Here is a tiny trained network, its code and every weight. The questions are about switching its units off for an input and a target symbol, where a switched-off unit gives its printed mean instead of its output.

import numpy as np


def w(rows, s, z=0):
    codes = np.array(rows[::2]) - 128.0
    scale = np.full(codes.shape[1], s)
    scale[-1] = z or s
    return codes * scale


def f(y):
    return y / 2 * (1 + np.tanh(0.7978845608 * (y + 0.044715 * y**3)))


def softmax(a):
    e = np.exp(a - a.max(-1, keepdims=True))
    return e / e.sum(-1, keepdims=True)


def log_softmax(a):
    a = a - a.max(-1, keepdims=True)
    return a - np.log(np.exp(a).sum(-1, keepdims=True))


def net(x, mask):
    ids = ['ΓΔβεηξπσφψ'.index(c) for c in x.split()]
    T = len(ids)
    res = E[ids] + P[:T]
    u = 0
    for l in range(2):
        r = res
        for j in range(2):
            rows = slice(2 * j, 2 * j + 2)
            q, k, v = (r @ M[l][rows].T for M in (Q, K, V))
            z = softmax(np.where(np.tri(T) > 0, q @ k.T / 2**0.5, -1e9)) @ v
            o = O[l][rows]
            res = res + np.where(mask[u + j], z, o[:, -1]) @ o[:, :-1]
        u += 2
        y = f(res @ A[l][:, :-1].T + A[l][:, -1])
        res = res + np.where(mask[u : u + 8], y, B[l][:, -1]) @ B[l][:, :-1]
        u += 8
    return log_softmax(res[-1] @ U[:, :-1].T + U[:, -1])


Q, K, V, O, A, B = {}, {}, {}, {}, {}, {}
E = w([
[113,91,142,131],'Γ',
[109,96,139,141],'Δ',
[112,91,130,129],'β',
[107,95,119,147],'ε',
[109,92,117,136],'η',
[3,95,121,116],'ξ',
[136,89,93,108],'π',
[155,70,111,94],'σ',
[219,167,167,106],'φ',
[169,103,168,177],'ψ',
],0.028)
P = w([
[143,8,156,146],'0',
[98,79,173,138],'1',
[122,82,156,137],'2',
[134,92,138,137],'3',
[156,95,124,137],'4',
[173,101,113,136],'5',
[195,107,105,137],'6',
[216,105,94,138],'7',
[236,109,87,140],'8',
],0.017)
Q[0] = w([
[140,75,124,213],'L0H0',
[92,255,121,154],'L0H0',
[131,171,176,115],'L0H1',
[197,104,111,158],'L0H1',
],0.022)
K[0] = w([
[203,205,90,64],'L0H0',
[5,16,131,124],'L0H0',
[127,122,170,188],'L0H1',
[179,78,151,72],'L0H1',
],0.016)
V[0] = w([
[127,79,100,2],'L0H0',
[105,108,80,199],'L0H0',
[93,154,153,140],'L0H1',
[163,121,137,167],'L0H1',
],0.014)
O[0] = w([
[67,125,166,2,251],'L0H0',
[15,110,25,142,68],'L0H0',
[222,84,88,127,1],'L0H1',
[81,108,161,171,163],'L0H1',
],0.0099,0.0081)
A[0] = w([
[11,181,198,31,95],'L0N0',
[234,130,172,155,149],'L0N1',
[32,201,106,64,162],'L0N2',
[133,161,84,209,121],'L0N3',
[106,114,197,187,156],'L0N4',
[214,188,89,113,233],'L0N5',
[54,235,65,50,2],'L0N6',
[181,2,123,156,100],'L0N7',
],0.0074)
B[0] = w([
[148,189,101,64,247],'L0N0',
[46,85,82,121,189],'L0N1',
[211,29,45,83,203],'L0N2',
[176,197,117,99,132],'L0N3',
[121,108,54,39,168],'L0N4',
[1,84,186,153,149],'L0N5',
[119,214,239,213,144],'L0N6',
[55,203,199,121,157],'L0N7',
],0.0064,0.016)
Q[1] = w([
[6,98,5,113],'L1H0',
[48,120,199,115],'L1H0',
[101,101,53,134],'L1H1',
[35,89,198,173],'L1H1',
],0.011)
K[1] = w([
[247,121,67,136],'L1H0',
[69,36,140,96],'L1H0',
[194,199,84,190],'L1H1',
[39,130,161,181],'L1H1',
],0.013)
V[1] = w([
[111,197,38,142],'L1H0',
[163,125,15,105],'L1H0',
[95,56,112,201],'L1H1',
[53,36,2,89],'L1H1',
],0.0098)
O[1] = w([
[124,43,172,139,78],'L1H0',
[200,26,97,108,166],'L1H0',
[172,187,98,255,100],'L1H1',
[104,88,197,152,252],'L1H1',
],0.012,0.023)
A[1] = w([
[196,195,56,225,186],'L1N0',
[174,159,71,164,200],'L1N1',
[132,89,160,50,64],'L1N2',
[92,58,95,205,120],'L1N3',
[49,218,156,153,116],'L1N4',
[196,99,197,170,72],'L1N5',
[93,254,88,125,89],'L1N6',
[13,79,43,132,6],'L1N7',
],0.0091,0.012)
B[1] = w([
[150,155,204,103,154],'L1N0',
[144,111,175,85,143],'L1N1',
[154,178,109,193,251],'L1N2',
[144,202,119,159,171],'L1N3',
[127,180,75,58,169],'L1N4',
[128,158,11,132,152],'L1N5',
[175,34,125,214,153],'L1N6',
[199,138,97,104,141],'L1N7',
],0.012,0.032)
U = w([
[42,131,177,84,132],'Γ',
[77,174,110,124,108],'Δ',
[45,65,205,170,253],'β',
[125,127,94,207,58],'ε',
[89,46,163,245,206],'η',
[252,50,90,219,4],'ξ',
[164,1,195,161,184],'π',
[176,122,146,20,171],'σ',
[184,163,35,112,87],'φ',
[192,134,172,163,83],'ψ',
],0.0062,0.0071)

Each question gives the input, a string of symbols that net reads in full, and the target symbol t.
The units are the heads (2 rows each of Q, K, V and O) and the neurons (one row each of A and B). Each row of codes is followed by its name. A weight is (code - 128) times the scale printed after its matrix; where a second scale follows, it is the last column's (O, A, B and U).
mask holds one flag per unit, layer by layer, with each layer's heads first. A switched-off unit (its flag False) gives its mean, the last column of its rows in O or B, instead of its output. The means were averaged over made-up inputs and are rounded, as every weight is.
A unit's drop is (log p(t) with every unit on - log p(t) with that unit switched off) / (log p(t) with every unit on - log p(t) with every unit switched off).
The circuit of an input: a set's keep is (log p(t) with only the set's units on - log p(t) with every unit switched off) / (log p(t) with every unit on - log p(t) with every unit switched off). Starting from the 12 units with the biggest drops (on a tie, the unit counted first), units are removed one at a time, each time the one whose removal leaves the highest keep (on an exact tie, the one counted first), for as long as the keep stays at least 0.8.
circuit, biggest first: the units of the circuit, biggest drop first
top k neurons: the k neurons with the biggest drops, biggest first
top k neurons in layer l: the k neurons of layer l with the biggest drops, biggest first
heads that matter: for each layer, one digit per head in row order, 1 if its drop is at least 0.15 and else 0, layers parted by /
input Δ σ ξ σ σ φ, target Δ: circuit, biggest first	(L1H0 L0N2 L0H1)
input Δ β Δ σ π ξ Δ φ, target Δ: heads that matter	10 / 11
input β ψ ξ η ψ Δ σ, target ψ: circuit, biggest first	(L1H1 L0H0 L0N0 L1N0)
input σ σ Δ ξ, target σ: heads that matter	10 / 00
input ψ ξ Δ β σ Γ, target σ: circuit, biggest first	(L0H0 L0N0)
input φ η β σ, target φ: heads that matter	10 / 11
input φ π σ β ψ Δ, target φ: circuit, biggest first	(L0H0 L1H0 L1H1)
input ξ ψ β φ π, target ξ: top 2 neurons	(L0N2 L0N0)
input σ η ψ, target ψ: circuit, biggest first	(L0H0 L1H1 L1N0)
input ψ β φ ξ β Γ, target ψ: heads that matter	11 / 11
input Γ σ Γ Δ η β, target η: circuit, biggest first	(L0H0 L1H1)
input σ π φ ψ, target σ: top 3 neurons in layer 0	(L0N1 L0N0 L0N2)
input ψ φ ε, target ψ: circuit, biggest first	(L1H1 L1N0 L0N0 L0H0)
input Δ σ Δ Δ ψ η η, target ψ: circuit, biggest first	(L1H1 L0H0 L1N0)
input φ Δ σ Δ, target φ: circuit, biggest first	(L0H0 L1H1)
input σ Δ ψ ξ Δ ξ β, target ξ: circuit, biggest first	(L0H0 L1H1)
input ξ Δ Δ, target ξ: top 2 neurons	(L0N2 L0N0)
input β ψ Δ, target ψ: heads that matter	10 / 01
input ψ φ ψ β ξ π β Γ π, target ψ: top neuron	(L1N6)
input η σ σ σ ξ φ, target η: top neuron	(L0N5)
